Here is a tiny trained network, its code and every weight. The questions are about switching its units off for an input and a class, where a switched-off unit gives its printed mean instead of its output.

import numpy as np


def w(rows, s, z=0):
    codes = np.array(rows[::2]) - 128.0
    scale = np.full(codes.shape[1], s)
    scale[-1] = z or s
    return codes * scale


def norm(h):
    return h / np.sqrt((h * h).mean(-1, keepdims=True) + 1e-5)


def f(y):
    return y / 2 * (1 + np.tanh(0.7978845608 * (y + 0.044715 * y**3)))


def log_softmax(a):
    a = a - a.max(-1, keepdims=True)
    return a - np.log(np.exp(a).sum(-1, keepdims=True))


def net(x, mask):
    res = np.array(x, float).reshape(1, 4) / 4 @ E
    u = 0
    for l in range(3):
        y = f(norm(res) @ A[l][:, :-1].T + A[l][:, -1])
        res = res + np.where(mask[u : u + 6], y, B[l][:, -1]) @ B[l][:, :-1]
        u += 6
    return log_softmax(norm(res)[-1] @ U[:, :-1].T + U[:, -1])


A, B = {}, {}
E = w([
[102,123,155,149,15,64,205,121],'x0',
[83,182,179,109,2,147,96,76],'x1',
[116,150,120,173,150,109,111,85],'x2',
[188,254,185,110,132,180,238,75],'x3',
],0.0077)
A[0] = w([
[104,99,164,201,104,147,129,143,7],'0.n0',
[36,117,116,28,115,91,59,99,3],'0.n1',
[174,75,70,130,139,2,246,93,107],'0.n2',
[85,200,168,101,114,126,221,77,195],'0.n3',
[139,42,64,180,158,105,163,177,169],'0.n4',
[150,175,115,105,133,162,184,102,232],'0.n5',
],0.008,0.0041)
B[0] = w([
[37,96,105,86,64,78,150,147,116],'0.n0',
[128,206,126,116,172,140,128,179,161],'0.n1',
[202,130,228,64,110,118,95,154,215],'0.n2',
[186,38,44,93,99,128,140,111,254],'0.n3',
[151,85,178,124,86,112,108,2,243],'0.n4',
[158,148,126,113,208,142,94,73,219],'0.n5',
],0.009,0.0064)
A[1] = w([
[80,129,219,183,62,56,172,139,3],'1.n0',
[50,131,39,170,176,160,82,183,89],'1.n1',
[139,218,75,95,55,235,136,54,99],'1.n2',
[75,79,48,154,2,93,170,177,66],'1.n3',
[40,193,96,67,180,147,55,180,120],'1.n4',
[92,136,235,156,44,53,87,149,111],'1.n5',
],0.0066,0.0043)
B[1] = w([
[103,106,133,125,93,124,135,124,150],'1.n0',
[185,48,122,100,128,92,194,136,155],'1.n1',
[152,65,184,181,58,125,98,122,251],'1.n2',
[154,215,73,255,169,190,159,164,196],'1.n3',
[123,86,172,117,8,72,179,43,198],'1.n4',
[36,155,126,130,211,90,141,172,253],'1.n5',
],0.01,0.0032)
A[2] = w([
[30,105,219,48,98,52,117,175,108],'2.n0',
[37,166,50,217,140,90,156,221,27],'2.n1',
[241,200,175,100,191,159,198,140,160],'2.n2',
[68,202,20,212,100,115,159,231,1],'2.n3',
[62,8,72,150,22,110,255,79,122],'2.n4',
[35,175,56,155,11,135,203,86,142],'2.n5',
],0.0064,0.0045)
B[2] = w([
[187,77,208,135,94,89,239,112,225],'2.n0',
[182,170,97,94,156,184,104,101,183],'2.n1',
[28,143,30,141,121,191,71,208,254],'2.n2',
[117,176,58,105,241,179,128,178,179],'2.n3',
[114,254,220,136,109,57,184,114,248],'2.n4',
[129,226,172,184,149,139,113,190,209],'2.n5',
],0.0089,0.0043)
U = w([
[167,31,113,83,116,122,51,91,253],'0',
[122,114,210,145,73,12,181,93,99],'1',
[58,204,61,165,201,159,122,196,80],'2',
],0.011,0.00049)

Each question gives the input, the list of numbers given to net, and the class t.
The units are the neurons (one row each of A and B). Each row of codes is followed by its name. A weight is (code - 128) times the scale printed after its matrix; where a second scale follows, it is the last column's (A, B and U).
mask holds one flag per neuron, layer by layer. A switched-off neuron (its flag False) gives its mean, the last column of its row in B, instead of its output. The means were averaged over made-up inputs and are rounded, as every weight is.
A unit's drop is (log p(t) with every unit on - log p(t) with that unit switched off) / (log p(t) with every unit on - log p(t) with every unit switched off).
The circuit of an input: a set's keep is (log p(t) with only the set's units on - log p(t) with every unit switched off) / (log p(t) with every unit on - log p(t) with every unit switched off). Starting from the 12 units with the biggest drops (on a tie, the unit counted first), units are removed one at a time, each time the one whose removal leaves the highest keep (on an exact tie, the one counted first), for as long as the keep stays at least 0.8.
units of the circuit, in order: the units of the circuit, biggest drop first
most important unit: the unit with the biggest drop
top k neurons: the k neurons with the biggest drops, biggest first
k most important neurons of layer l: the k neurons of layer l with the biggest drops, biggest first
drop when u is switched off: that unit's drop, to one decimal
input [-2,1,-7,-2], class 1: most important unit => 0.n3
input [-1,-4,-8,6], class 2: top 2 neurons => (2.n2 0.n4)
input [1,6,-3,-3], class 2: top 3 neurons => (0.n5 1.n3 0.n2)
input [5,0,4,2], class 0: 3 most important neurons of layer 0 => (0.n2 0.n5 0.n4)
input [2,2,8,-5], class 2: top 2 neurons => (0.n5 1.n3)
input [-2,8,0,-7], class 1: top 2 neurons => (1.n4 0.n1)
input [0,-5,-4,7], class 2: top 3 neurons => (2.n2 0.n4 1.n4)
input [-2,-3,-8,2], class 2: top 2 neurons => (2.n2 0.n3)
input [1,7,0,-8], class 2: top 3 neurons => (1.n3 0.n5 0.n2)
input [-5,1,2,-4], class 1: top 4 neurons => (1.n4 0.n3 0.n5 0.n2)
input [4,-8,5,-7], class 1: units of the circuit, in order => (0.n3 2.n2)
input [4,0,-6,5], class 0: units of the circuit, in order => (0.n5 0.n3)
input [-2,8,5,-7], class 1: top 2 neurons => (1.n4 0.n1)
input [-8,8,8,-6], class 1: most important unit => 1.n4
input [4,-6,-8,1], class 0: 3 most important neurons of layer 2 => (2.n4 2.n2 2.n5)
input [0,1,-7,4], class 0: top 2 neurons => (0.n5 0.n3)
input [0,2,-5,-3], class 1: top 3 neurons => (0.n1 0.n3 1.n4)
input [-8,4,4,-7], class 1: 2 most important neurons of layer 1 => (1.n4 1.n1)
input [-8,4,8,6], class 0: 3 most important neurons of layer 1 => (1.n2 1.n5 1.n3)
input [2,0,-1,1], class 0: units of the circuit, in order => (0.n3)
input [2,3,4,-3], class 2: top 2 neurons => (0.n5 1.n3)
input [6,4,4,0], class 2: top 2 neurons => (1.n3 0.n4)
input [-3,3,7,6], class 0: 2 most important neurons of layer 0 => (0.n3 0.n5)
input [3,7,0,-3], class 2: drop when 1.n3 is switched off => 0.2
input [3,-2,3,7], class 0: drop when 0.n3 is switched off => 0.9
